In the rows, zero is written as 128.
Each row is followed by its class number. Each block has new classes, again numbered from 0 up, in any order.
[113  96 137 154 147  96 132 136 139 140 138 127 131 164 103 150 137 149
 126 126 134 121 104 113 155 121 135 102 131 156 145 142 101 140] | 4
[114 147 114 117  95 137  90 177 158 120 125 117 127 125 138 111 126 122
 167 159  79 134 173 132 130 119 134 187 121 103 112 107 132 106] | 6
[122 141 118 156  99 149 105 154 151  97 138  96 151 131 158 125 117 133
 135  96 161 135 120 127 122 115 136 133 132 154 145 135 137 122] | 4
[125 126 123 130 127 122  98 155 148 130 132 112 121 147 136 126 122 135
 140 125 134 135 132 126 136 130 148 166 125 145 136 132 121 130] | 2
[140 105 120 141 118 143 128 122 107 134 131 115 124 117 146 126 121 149
 119 110 127 129 126 153 116 120 115  94 114 125 112 121 157 137] | 5
[140 128 147 107  96 135  96 148 121 143 109 150  91  91 134  88 147 132
 145 168  49 118 185 137 114 127 100 153 117  61  66  84 157 125] | 5
[108 142 109 115 140 118 129 123 117 167 108 131 112 153 124 128 124 133
 136 170 104 142 160 156 140 104 127 148 108 136 126 132 126 124] | 3
[130 113 159 154 116 118 134 151 132 111 134 134 147 117 110 115 155 123
 121 115 133  98 126  86 128 124 105 106 130 121 122 117 123 123] | 3
[122 126 132 137 154 112 121 134 125 139 128 121 126 143 132 122 128 130
 134 116 139 147 130 135 137 125 138 136 128 146 141 139 127 128] | 4
[158  72 126 160 113 133 101 161 133 115 163  96 130 117 153 129 122 175
 124  57 136 122  86 112 126 147 136  84 122 128 115  99 134 141] | 4
[101 119 123 162 110 122 101 183 169 110 143 111 152 151 119 152 131 133
 142 119 164 111 112  93 157 115 147 145 128 174 147 153 101 127] | 1
[141 103 120 143 126 129 129 141 111 130 144 109 134 122 154 122 123 144
 123  95 124 132 121 131 118 131 121 105 110 120 122 102 135 121] | 3
[119 122 123 128 126 129 104 160 137 127 139 113 123 135 154 133 123 142
 159 124  67 133 145 132 125 140 118 137 109  91 117  95 129 112] | 5
[143 110 160 133 117 121  87 154 127 131 119 147 102 108 129  87 148 128
 127 144 128 129 160 123 136 126 140 180 132 125  92 111 141 136] | 4
[115 129 131 178 140 127 108 197 121 120 159 110 154  94 157  98 159 130
 170  94  55 140 182 108 120 111  74 105  87  95  72  54 149  98] | 0
[109 132 107 129 136 136 152  95 130 122 123 112 141 162 148 150 103 134
 135 118 118 148 113 159 122 128 116  99 135 126 169 140 132 115] | 4
[ 99 140 150 154 140 124 159 145 143 106 134 132 169 134 115 133 155 110
 154 125  83 130 149  99 125 116  72  89 131 110 134 111 124 100] | 2
[ 84 161 109 161 207 124 158 120 101 126 132 106 177 154 147 137 114  84
 142 115 172 175 148 160 132  97 119 135 113 185 164 171 140 107] | 0
[113 135 177 116 137  75 138 144 145 147 114 169 114 139  65 126 173 117
 133 179  82  94 154  75 161 130 117 133 135 108 117 133 101 127] | 6
[112 142 126 169 141 144 138 130 119  95 142 102 169 133 161 122 125 105
 132  85 168 153 132 142 115 109 114 113 125 157 152 140 155 111] | 4
[119 134 152 129  82 142 126 129 153  97 104 152 139 119 109 119 138 103
 120 154 151  94 138 104 131 117 115 155 163 128 137 154 133 124] | 1
[ 93 110 145 146 159  91 173 120 119 158 140 154 125 137 118 140 163 153
 154 152   4 140 152 125 137 125  60  44 103  79  92  72 125 110] | 4
[120 112 131 139 176 104 131 136 116 144 136 131 131 142 125 134 131 129
 136 126 120 135 132 131 139 133 134 126 120 134 129 125 115 124] | 0
[135 116 129 136  84 137 106 148 141 127 113 127 124 128 121 117 128 139
 120 142 150 106 135 119 132 107 136 147 132 141 119 128 129 136] | 3
[124 117  96 134 144 135  93 145 124 145 136  99 117 159 149 135 102 138
 127 125 178 153 123 163 138 115 170 170 113 188 142 159 128 146] | 2
[122 137 113 133  99 162 143 107 132 102 116 112 152 128 147 129 109 123
 123 122 151 135 132 157 113 109 113 116 137 135 150 144 160 116] | 6
[132 121 120 124 105 144  95 161 147 117 141 108 123 125 166 134 113 148
 151 115  92 127 125 133 120 150 134 141 118  91 120 101 123 118] | 5
[111 123 138 132 118 106 122 141 144 137 119 140 123 138 104 128 142 125
 131 146 111 108 137 105 144 118 110 132 139 124 134 141 117 130] | 1
[140 119 163 117  59 138 132 113 165 106  96 154 115 116  95 118 139 138
 109 153 125  66 116  96 120 128 106 121 169 101 128 134 121 144] | 7
[110  93 121 162 212  80 144 157 102 162 162 103 140 156 134 146 142 143
 142  95 116 161 121 127 148 124 126  91  89 163 129 121 107 130] | 7
[117 143 105 134 126 158 114 144 122 116 133 105 137 129 183 119 114 120
 152 124 126 159 154 167 111 121 129 151 106 134 119 114 146 117] | 7
[122 123 127 126 184 128 153  89  94 123 127 116 143 147 146 132 102  94
 108 111 194 163 116 166 125 128 142 139 136 162 173 181 149 136] | 6
[ 96 114 145 137 146  99 153 125 148 125 136 145 141 162 101 163 135 118
 134 137 104 106 109  99 148 138 110 109 144 115 160 142  89 119] | 1
[137  97 118 106 145 108 131 115 127 154 132 123 106 152 120 150 111 158
 125 126 105 126 103 140 141 152 143 109 126 111 139 131 116 139] | 6
[112 120 124 159 235 101 150 125  57 149 155 100 148 139 168 119 136 101
 129  90 138 190 155 173 121 114 111 105  83 157 130 139 174 119] | 5
[130  96 141 143 164  87 126 147 125 138 153 121 127 141 123 141 135 131
 120  87 147 123  98  98 149 149 143 118 127 141 144 141 107 137] | 1
[151 100 113 118 164 118  72 180  96 169 149 100  85  86 185  86 118 144
 149 102  84 183 169 172 127 140 145 173  73 102  70  77 152 123] | 6
[104 131 128 153 110 137 140 166 144 111 139 118 157 122 145 130 149 139
 165 123  56 129 153 107 118 114  71  85 111  99 105  82 130 104] | 7
[146  80 129 146 125 111  63 203 145 140 155 108 109 129 130 138 131 168
 138 111 141 118 110 102 154 144 180 159 107 148  96 115 100 148] | 5
[108 127 142 153  98 120 142 138 147 115 117 139 148 125 105 119 150 131
 135 152  85  96 150 102 133 102  79  99 136 106 117 112 131 116] | 0
[133  96 131  95 119  95 114 133 150 173 114 150  77 157  96 143 129 172
 139 175  66 101 119 122 154 149 147 136 126 102 108 116  84 152] | 7
[121 114 136 150 135 122 134 147 142 104 142 112 163 146 122 147 123 117
 124  99 169 114  93  92 132 136 133 122 141 142 166 147  98 122] | 3
[131 109 102 135  84 154 139 119 139 116 135 107 142 132 143 142 111 163
 129 113 105 118 112 145 120 124 105  72 124 113 132 113 145 124] | 6
[144  95 120 128  97 136  79 179 147 124 143 112 109 126 154 126 123 158
 142 122 117 117 121 117 131 145 156 157 115 125 100 101 114 141] | 7
[127 105 115 153 169 118  92 190 115 145 166  93 129 126 163 136 125 147
 158  89 118 162 133 132 138 136 151 135  87 136 104 102 116 126] | 5
[143 141 111 113  91 180 132 100 120  98 119 109 132 102 190 101 108 130
 126 113 114 138 141 172  84 132  98 117 130  99 126 109 184 122] | 7
[136 103 129 136  96 134 118 127 129 141 118 137 109 121 128 116 136 160
 127 141  94 121 141 143 130 115 110 104 124 114  95 102 145 135] | 4
[123 104 130 161 173 105 104 184 116 146 167 105 128 125 154 114 147 153
 163  86  71 162 148 125 139 132 117 105  86 119  94  75 132 120] | 4
[ 92 131 150 184 154 105 141 175 157  97 155 111 186 158 102 150 152 107
 143  99 163 121 111  69 144 110 114 108 134 177 167 154  94 117] | 2
[136 123 124 121 126 141 131 114 113 132 116 130 119 127 135 117 124 125
 121 136 122 139 143 156 113 119 116 124 127 122 120 127 152 131] | 2
[ 91 136 162 155 199 103 205 103 104 111 133 137 186 148 108 141 151  82
 137 113 112 139 131 102 124 124  67  63 133 116 168 136 121 101] | 3
[121 149 133 131 119 155 143 100 127  95 115 122 147 126 156 115 113 107
 128 113 135 143 134 152 106 126 106 125 144 117 153 136 158 111] | 4
[136  93 160 149 155  87 116 168 140 121 156 123 133 133 117 128 143 136
 132  93 118 102 105  77 144 154 137 118 131 114 131 114 100 135] | 0
[145 135 138  93 111 146 124 103 117 120 104 146 113 120 144 105 117 107
 121 147 115 121 142 143 107 150 121 162 140  83 128 120 144 121] | 3
[ 96 144 133 141 154 129 164 104 137 100 121 119 172 163 115 152 113  92
 118 131 192 138 110 133 137 109 129 129 150 173 196 195 124 124] | 6
[115 135 145 105 143 125 187  52 102 148  82 174 122 129  93 112 141 110
 114 200  80 116 163 158 126 105  71  93 149  97 125 143 158 133] | 0
[132 121 139 123 176  99 148 100  90 167 122 140 109 132 118 103 149 125
 119 135  95 146 158 152 126 123  96 108 116 118 112 123 157 131] | 2
[128 112 125 125 162 115 121 119 107 154 122 125 111 142 128 136 121 133
 115 139 151 139 127 155 136 125 145 139 120 149 130 155 133 140] | 5
[125 106  87 162  89 149  97 158 178  95 163  65 157 152 172 162  95 173
 142  69 165 134  72 126 135 139 161 109 132 162 165 127 110 127] | 4
[113 152 120 108 132 132 149  93 114 141  98 136 121 139 139 115 128 117
 134 163 100 144 160 164 115 115  98 126 127 116 128 135 151 125] | 7
[110 145 110 129 154 135 165  88 104 129 119 111 151 142 144 128 114 113
 123 123 138 158 140 170 118 109 100 100 123 141 157 156 168 116] | 6
[108 140 123 111 146 132 159  80 112 140  97 148 125 144 132 125 114 112
 130 177 111 140 155 174 127 116 113 136 135 119 139 144 142 120] | 0
[148  83 142  92 154  81 126 121 114 188 124 159  75 142  93 133 142 161
 124 161  54 105 123 116 147 162 131 113 119  78 101  95  94 145] | 3
[117 144 133 125 121 135 108 159 133 122 123 131 133 125 146 111 134 110
 150 149 108 137 165 124 126 125 126 174 117 115 115 108 128 108] | 3
[156  97 140 127 162 100  58 198 125 152 158 113  94 126 138 104 131 135
 137 103 161 147 125 107 148 151 198 207 109 159 106 127 106 161] | 2

Next block: new classes, numbered from 0 again.
[146 130 131 155 136 117 111 135 166 124 102 116 130 121 126 131 114 124
 125 126 135 143 121 101 122 118 118 142 116  80 138 108 121 124] | 4
[126 126 122 147 112  99 125 122 118 163 137 157 114 135 151 127 118 132
 107 117 129 138 121 141 103 125  82 137 122 143 165  98 125 147] | 4
[114 128 128 125 122 131 131 125 129 135 145 133 131 129 141 130 116 141
 112 158 126 128 115 142 112 130 115 114 128 132 144 137 113 128] | 2
[114 133 132 130 141 140 136 105 124 125 130 103 117 147 115 122 113 102
 133 136 147 127 128 120 133 112 152 153 137 135 129 132 121  91] | 7
[135 149  91 146 150 104  98 138 105 141 109 122 134 166 145 108 137  86
 116  31 164 117 189 151 103  68  98 157 136 179 186  36 194 184] | 5
[134 111 118 110 141 138 130 136 148 118 125 112 165 111 132 135 124 127
 128 147 112 141 146 123 133 132 107 122 117 139 130 123 167 139] | 4
[104 127 139 123 129 142 140  93 137 133 146 108 103 157 106 131 111 123
 116 164 119 146 101 106 136 122 147 139 137 139 122 186 100  83] | 8
[137 131 138 135 130 119 114 123 162 138 124 125 126 133 125 122 121 121
 120 121 132 124 122 118 123  99 113 148 117 108 139 126 123 126] | 4
[117 128 144 129 121 121 127 149 130 147 155 122 138 132 123  92 162 103
 140 100 134 110 165 113 122  94 103 147 165 153 148 115 132  85] | 0
[136 138 137 148 140 128 126 108 158 115 109 116 131 112 130 132 113 106
 125  89 154 141 127 101 126  94 142 164 148 107 141 130 131 125] | 2
[150 131 144 152 145 108 111 139 182 112  97 100 131 133 133 116 125 111
 137  93 147 120 126  81 120  96 105 152 139  54 156 114 133 119] | 7
[151 144 128 139 130 125 115 123 152 110 101 121 126 126 125 138 122 107
 128  90 134 140 137  87 138 111 159 149 121 103 129 128 127 131] | 2
[113 116 128 124 134 149 139 117 113 136 147 125 124 138 140 126 127 149
 122 132 132 118 122 150 129 121 110 120 134 145 129 133 129 124] | 8
[113 125 149 116 118 133 146 135 171 145 143 113 132 105  99 127 113 126
 142 185 112 135 117 112 134 134 121 134 120 111 131 169  95  96] | 2
[139 142  92 134 149 107 109 129 113 155 118 128 137 145 143 107 129  93
 136  65 161 115 172 156  95  68 106 142 133 164 177  39 185 165] | 3
[107 132 125 118 112 116 118 142 110 151 150 127 116 149 108  99 151 120
 120 135 106 128 135 120 117 119 133 138 152 158 135 139 111 100] | 5
[103 123 133 124 129 138 129 126 119 159 160 124 124 154 119 125 130 117
 117 130 121 125 137 140 127 111 117 128 137 176 146 118 128 111] | 0
[ 94 120 162 117 100 164 146 100 121 143 161 121 106 132  94 148 122 139
 116 207 100 137  75 101 156 139 168 141 135 145  89 213  77  53] | 0
[108 142 119 123 122 127 134 106 122 134 142 127 113 139 119 125 122 118
 118 148 121 148 117 127 123 121 148 135 140 142 143 147 108 122] | 2
[125 118 160 148 133 138 138 121 168 126 126 103 120 120 123 124 115 132
 137 139 133 134 106  85 137 112 118 146 128  74 128 161  93  79] | 8
[150 126 146 156 128 119 112 143 168 119 102 119 122 123 144 128 111 131
 122  97 128 143 114  76 124 116 127 139 117  54 143 125 106 114] | 2
[127 151 110 130 135 101 120 149 125 137 133 129 130 142 119  91 156  83
 144  71 154 115 185 142 114  88 109 149 149 180 162  64 147 136] | 4
[139 134 170 146 117 117 132 122 182 135 123 137 135  95 122 161 108 144
 115 171 117 129  81  84 139 141 121 148 109  55 111 168  91 115] | 1
[140 115 132 104 134 122 148 133 170 119 123 142 155  81 132 158 112 156
 118 188 113 124 114 135 146 162 121 118  99 116 108 137 133 135] | 1
[105 110 147 113 106 164 158  91  90 151 169 125  98 136 127 117 125 152
 121 206 111 149  99 122 139 132 148  93 142 144 119 202  73  40] | 0
[150 144 110 135 160 125 106 113 167 109  98 106 141 143 115 130 124  84
 122  61 150 137 168  95 136  78 140 183 134 142 141 101 180 150] | 4
[173 130 142 158 149  92 105 146 200 119  79 117 144 107 142 130 109 103
 142  58 156 120 146  84 121  84 101 155 126  55 166  80 152 137] | 7
[148 120 118 133 119 118 125 123 109 139 118 134 122 129 139 122 128 134
 111 127 126 141 112 114 123 124 132 125 118 125 131 116 130 107] | 3
[152 136 130 133 135 114 121 128 180 108  96 122 140 116 121 144 114 111
 145  94 137 133 131  99 132 119 131 149 127  99 126 115 152 135] | 3
[111 119 124 127 106 154 149 104  44 171 161 130  89 142 134 110 134 140
 120 169 139 134 118 154 127 108 145 102 140 172 131 150  89  68] | 6
[ 98 119 108 125 146 147 153 127  96 155 166 124 134 116 111 101 109 122
 137 157 146 119 146 169 134 103 127 122 148 190 146 116 131 107] | 8
[135 132 159 144 131 112 127 133 183 134 121 116 120 122 128 137 114 119
 135 122 126 137 119  85 130 109 109 148 118  69 140 138  99 103] | 6
[125 132 126 125 144 130 129 117 157 117 111 111 126 135 117 136 107 102
 140 117 138 148 132  92 128 109 144 155 131 124 138 130 151 123] | 3
[134 147 136 128 118 129 132 118 146 119 121 131 122 119 129 141 113 124
 138 122 118 141 112  94 133 122 134 134 128 102 124 155 119 134] | 2
[110 105 144 124 118 140 153 120 135 126 146 139 146  89 130 155 105 161
 111 205 102 138  80 124 142 166 123 116 115 127 101 175 105 105] | 8
[143 130 102 139 133 117 112 112  88 140 109 103 118 171 152  83 167  95
 136  55 149 142 159 106  86  75 113 140 142 141 169  87 163 117] | 3
[158 146 106 147 165 109 108 136 137 121  97 116 150 136 144 106 136  86
 140  14 185 106 194 145 118  61 100 149 147 136 177  39 197 173] | 7
[122 119 137 106 142 152 153 121 155 106 129 117 151  84 128 154 104 152
 139 168 137 122 124 139 140 133 127 113 121 131 113 158 138 136] | 8
[148 129 118 150 141 111 109 127 140 117 100 119 125 142 134 117 129 101
 125  55 156 135 153 114 125  89 143 148 138 115 168  93 152 139] | 1
[144 144 110 102 155 131 130 124 168 110 114 106 168  99 118 140 111 114
 129 131 134 121 148 129 133 110 127 143 119 139 121 120 178 163] | 2
[153 133 120 120 136 117 122 135 156 104 102 121 133 114 138 138 126 115
 151  87 140 120 155 109 129 107 134 137 126 119 133 111 151 142] | 6
[119 126 144 109 127 155 160 118 150 110 136 128 130 106 107 154 103 151
 132 200 137 140 110 140 150 158 153  95 123 135 104 172  99  94] | 3
[128 126 110 127 144 127 130 128 115 147 128 119 132 120 140 111 118 131
 125  94 144 122 148 159 118  88 105 139 136 153 156  82 156 144] | 5
[ 93 107 147 111 105 151 159 119  97 176 176 154 118 109 121 146 106 171
 102 230  89 133  78 152 142 163 122 106 120 169  98 175  79  84] | 5
[146 109 106 122 125 130 134 126 105 126 127 120 121 131 145  98 129 129
 126 129 131 149 149 125 131 111 128 110 144 145 149 120 138  84] | 4
[134 143 118 128 141 125 129 105 162 113 109 119 132 139 129 142 125 107
 142  96 138 133 149 118 139 102 128 158 128 116 148 115 158 149] | 1
[118 130 126 114 136 130 144 112 143 126 133 134 141 102 126 139 117 133
 136 153 123 133 118 149 134 130 117 116 124 141 125 133 141 148] | 0
[153 120 134 136 113 118 122 113 119 119 111 126 119 126 168 115 145 143
 128  98 140 125 123 120 112 119 106 116 130  88 144 128 134 129] | 0
[138 131 102 109 153 147 130 131 151 101 113 101 167 106 120 130 127 118
 138 124 145 113 158 148 132 107 134 130 124 150 131 108 171 158] | 2
[128 111 140 151 125 143 135 108  94 154 138 109  97 147 146 103 128 122
 129  96 134 157 124  92 122  83 128 126 150 117 151 146 102  61] | 6
[119 127 137 136 128 141 138 114 139 128 139 131 116 135 115 131 110 132
 112 138 129 157 125 118 144 130 137 132 132 136 125 151 104  93] | 4
[130 116 146 129 134 126 133 140 176 122 118 107 136 119 127 126 119 128
 142 145 128 143 125 102 122 126 116 121 113  84 144 126 111  96] | 3
[116 115 150 109 115 136 147 117 162 126 155 130 156 103 131 142 113 149
 122 192  88 143 103 116 143 156  96 126 119 102 108 181 122 110] | 4
[122 124 173 123 132 150 137 109 178 147 147 113 125 117 111 127 108 141
 135 184 105 132  87  87 143 113 117 127 125  70 101 199  92  71] | 0
[150 133 128 147 144 122 127 119 149 113 100 124 123 126 129 126 109 115
 129  85 169 145 142 116 131 106 136 132 136 104 154 113 143 135] | 3
[108 126 143 141 117 136 123 133 115 127 144 110 122 156 117 102 153 102
 134 117 134 129 122  95 121 102 142 144 162 134 141 139 108  75] | 3
[139 124 145 134 146 152 131 121 148 120 124 104 135 116 136 113 130 118
 152 114 153 118 147 103 132  73 148 128 141  94 140 130 114  79] | 1
[147 120 116 150 119 115 123 114  95 139 116 118 111 155 149  96 141 106
 129  91 143 147 132 112 111  99 122 121 138 122 168 104 130  99] | 3
[144 117 124 127 134 111 128 137 159 106 113 125 160 115 147 131 136 115
 129 102 133 133 155 129 125 132  85 130 117 133 152 101 164 158] | 4
[129 110 146 140 111 147 141 103  92 145 139 134 110 127 149 134 126 151
 107 160 121 149  90 100 127 128 142 112 138 117 120 169  95  70] | 1
[133 140 127 128 144 132 116 122 161 102 108 114 164 113 127 145 131 113
 138 112 129 126 141 112 132 119 119 145 121 102 126 125 175 177] | 0
[118 124 121 128 137 146 133 130 100 140 149 123 131 138 135 112 131 120
 128 106 150 114 154 152 128  92 117 116 147 174 158 104 147 126] | 0
[103 121 159  94 102 136 160 114 157 153 164 147 121  97 103 167 110 164
 121 252  75 128  61 115 146 176 141 124 112 124  77 205  71  83] | 1
[131 136 111 152 147 108 112 112 137 113  96 118 121 149 152 119 133  86
 147  31 161 141 165 114 103  76 119 153 142 134 181  79 163 158] | 8
[138 130 105 118 145 132 133 151 155 106 115 123 164  98 120 140 113 122
 130 152 132 127 153 133 143 138 132 122 118 143 130 107 156 146] | 2
[153 140 136 150 153 105 104 134 170 130  92  95 124 147 123 110 124  91
 139  56 145 130 140  80 118  79 114 163 129  74 155  93 150 127] | 7
[126 122 121 132 118 134 131 118  68 159 142 137 107 130 150 120 128 142
 118 140 122 144 112 138 116 116 133  98 130 138 127 125 112 105] | 6
[151 144  97 152 163 110 105 126 131 102  81 102 135 137 138 107 130  69
 152  26 189 128 186 127 111  59 150 155 150 129 184  50 187 166] | 1
[112 133 115 140 142 128 124 114 116 162 149 133 136 143 128 114 127 113
 123 113 131 127 136 139 110  85 116 138 141 154 158 104 139 128] | 1
